Below are the code and all the weights of a small trained network. Each question names an input and a class and asks about switching units off, where a switched-off unit gives its printed mean instead of its output.

import numpy as np


def w(rows, s, z=0):
    codes = np.array(rows[::2]) - 128.0
    scale = np.full(codes.shape[1], s)
    scale[-1] = z or s
    return codes * scale


def norm(h):
    return h / np.sqrt((h * h).mean(-1, keepdims=True) + 1e-5)


def f(y):
    return y / 2 * (1 + np.tanh(0.7978845608 * (y + 0.044715 * y**3)))


def log_softmax(a):
    a = a - a.max(-1, keepdims=True)
    return a - np.log(np.exp(a).sum(-1, keepdims=True))


def net(x, mask):
    res = np.array(x, float).reshape(1, 8) / 4 @ E
    u = 0
    for l in range(3):
        y = f(norm(res) @ A[l][:, :-1].T + A[l][:, -1])
        res = res + np.where(mask[u : u + 13], y, B[l][:, -1]) @ B[l][:, :-1]
        u += 13
    return log_softmax(norm(res)[-1] @ U[:, :-1].T + U[:, -1])


A, B = {}, {}
E = w([
[9,147,156,168,125,177],'x0',
[155,120,89,137,129,112],'x1',
[125,141,105,81,157,143],'x2',
[97,84,100,66,80,111],'x3',
[150,125,147,136,140,55],'x4',
[125,90,89,124,64,146],'x5',
[81,86,78,140,134,71],'x6',
[126,98,120,97,194,158],'x7',
],0.013)
A[0] = w([
[127,140,159,91,83,117,93],'L0N1',
[154,170,176,197,116,106,116],'L0N2',
[179,125,57,120,84,84,75],'L0N3',
[157,122,29,138,132,94,80],'L0N4',
[38,82,160,185,108,11,135],'L0N5',
[120,202,178,42,88,130,2],'L0N6',
[78,187,169,91,152,115,94],'L0N7',
[165,164,37,114,113,113,66],'L0N8',
[182,218,200,113,125,73,71],'L0N9',
[188,145,63,128,126,139,87],'L0N10',
[76,189,168,122,130,59,106],'L0N11',
[136,186,105,46,53,153,110],'L0N12',
[120,161,188,93,216,121,79],'L0N13',
],0.012,0.0074)
B[0] = w([
[141,116,80,146,189,131,136],'L0N1',
[164,143,196,232,181,213,178],'L0N2',
[158,215,85,111,45,162,186],'L0N3',
[229,174,63,105,160,101,165],'L0N4',
[173,253,91,49,34,50,254],'L0N5',
[124,110,93,120,245,159,135],'L0N6',
[122,159,30,101,169,181,158],'L0N7',
[171,189,62,103,90,78,149],'L0N8',
[213,47,185,145,171,133,189],'L0N9',
[177,159,138,123,58,42,153],'L0N10',
[234,168,125,133,131,187,166],'L0N11',
[149,75,76,156,194,154,185],'L0N12',
[133,154,51,36,170,94,178],'L0N13',
],0.0074,0.0068)
A[1] = w([
[143,179,115,151,93,78,163],'L1N1',
[143,160,119,82,169,128,75],'L1N2',
[108,43,136,114,82,143,1],'L1N3',
[138,49,150,110,137,76,77],'L1N4',
[151,140,194,176,97,118,77],'L1N5',
[83,189,99,155,76,212,118],'L1N6',
[113,58,86,127,49,92,181],'L1N7',
[127,165,172,149,102,159,36],'L1N8',
[57,121,151,170,127,121,75],'L1N9',
[158,111,206,142,111,89,72],'L1N10',
[105,9,119,137,84,150,10],'L1N11',
[106,114,129,160,127,109,62],'L1N12',
[153,114,164,82,114,109,76],'L1N13',
],0.014,0.0045)
B[1] = w([
[161,162,136,105,173,229,248],'L1N1',
[74,55,118,135,110,154,182],'L1N2',
[83,66,125,150,95,138,135],'L1N3',
[118,153,128,186,164,169,134],'L1N4',
[169,88,163,120,171,172,165],'L1N5',
[134,79,175,228,121,179,255],'L1N6',
[169,154,36,87,76,143,235],'L1N7',
[115,102,137,131,182,111,145],'L1N8',
[167,142,168,97,77,105,151],'L1N9',
[163,155,202,157,122,170,153],'L1N10',
[124,1,131,191,48,182,150],'L1N11',
[147,170,113,89,126,152,110],'L1N12',
[140,164,146,119,114,225,145],'L1N13',
],0.0093,0.0063)
A[2] = w([
[196,109,126,106,135,44,106],'L2N1',
[160,83,62,144,49,131,203],'L2N2',
[67,121,88,190,219,37,118],'L2N3',
[148,94,167,12,97,154,86],'L2N4',
[26,120,122,171,158,160,39],'L2N5',
[181,139,132,50,206,127,153],'L2N6',
[51,172,179,118,121,152,4],'L2N7',
[142,210,72,70,95,123,78],'L2N8',
[8,167,100,134,34,12,113],'L2N9',
[98,185,236,43,163,89,39],'L2N10',
[148,171,225,154,75,104,126],'L2N11',
[37,162,211,79,127,183,98],'L2N12',
[27,208,143,167,95,182,88],'L2N13',
],0.011,0.0033)
B[2] = w([
[121,175,154,154,81,176,182],'L2N1',
[53,195,75,105,138,133,254],'L2N2',
[125,71,158,71,156,47,135],'L2N3',
[94,172,82,140,160,195,173],'L2N4',
[182,108,194,153,135,136,178],'L2N5',
[47,114,97,126,149,149,248],'L2N6',
[194,168,139,146,97,154,139],'L2N7',
[107,172,135,83,153,137,248],'L2N8',
[245,221,87,87,195,166,168],'L2N9',
[174,186,75,82,37,125,139],'L2N10',
[151,117,165,169,189,148,177],'L2N11',
[222,210,138,124,119,133,177],'L2N12',
[205,148,174,150,160,163,206],'L2N13',
],0.011,0.0063)
U = w([
[154,186,58,40,133,127,201],'0',
[49,10,118,160,87,171,97],'1',
[68,31,164,92,212,60,97],'2',
[114,75,182,139,89,8,3],'3',
[213,135,253,181,164,158,165],'4',
],0.016,0.007)

Each question gives the input, the list of numbers given to net, and the class t.
The units are the neurons (one row each of A and B). Each row of codes is followed by its name. A weight is (code - 128) times the scale printed after its matrix; where a second scale follows, it is the last column's (A, B and U).
mask holds one flag per neuron, layer by layer. A switched-off neuron (its flag False) gives its mean, the last column of its row in B, instead of its output. The means were averaged over made-up inputs and are rounded, as every weight is.
A unit's drop is (log p(t) with every unit on - log p(t) with that unit switched off) / (log p(t) with every unit on - log p(t) with every unit switched off).
unit that matters most: the unit with the biggest drop
top k neurons: the k neurons with the biggest drops, biggest first
k most important neurons of layer l: the k neurons of layer l with the biggest drops, biggest first
drop of u: that unit's drop, to one decimal
input [2,-3,-5,7,-3,-1,-5,7], class 1: top 2 neurons -> L1N11, L0N5
input [5,8,4,2,1,8,0,2], class 1: unit that matters most -> L0N5
input [7,-3,-5,-3,-5,7,5,5], class 4: 2 most important neurons of layer 0 -> L0N9, L0N12
input [0,-6,7,0,-5,2,-1,-5], class 4: 3 most important neurons of layer 2 -> L2N5, L2N6, L2N2
input [-5,-8,-3,5,-8,-3,-4,-3], class 2: top 2 neurons -> L0N6, L0N12
input [1,-8,1,-2,8,-8,-8,4], class 0: top 3 neurons -> L0N13, L1N6, L0N7
input [1,1,7,1,-3,6,4,6], class 1: top 3 neurons -> L0N5, L1N11, L0N13
input [-2,-4,5,5,-4,3,0,6], class 1: top 2 neurons -> L0N5, L1N11
input [7,2,-1,6,-4,5,7,-6], class 0: top 2 neurons -> L0N5, L2N9
input [6,4,-1,0,5,-4,-5,7], class 2: 3 most important neurons of layer 0 -> L0N13, L0N5, L0N7
input [7,6,2,-6,5,-4,2,6], class 2: top 2 neurons -> L0N13, L2N3
input [1,-7,-1,3,5,-7,-6,4], class 0: 2 most important neurons of layer 0 -> L0N13, L0N12
input [4,-6,7,3,-4,5,-3,8], class 4: 3 most important neurons of layer 2 -> L2N12, L2N5, L2N6
input [-5,-2,6,-6,7,-4,4,4], class 2: top neuron -> L0N5
input [5,-3,-4,4,2,5,8,0], class 0: drop of L2N7 -> 0.0
input [6,6,1,1,-3,-8,0,4], class 4: drop of L2N5 -> 0.2
input [2,2,2,-2,-1,4,-2,-6], class 4: drop of L0N2 -> 0.2
input [1,1,-5,-5,-5,-5,8,7], class 2: drop of L2N3 -> 0.1
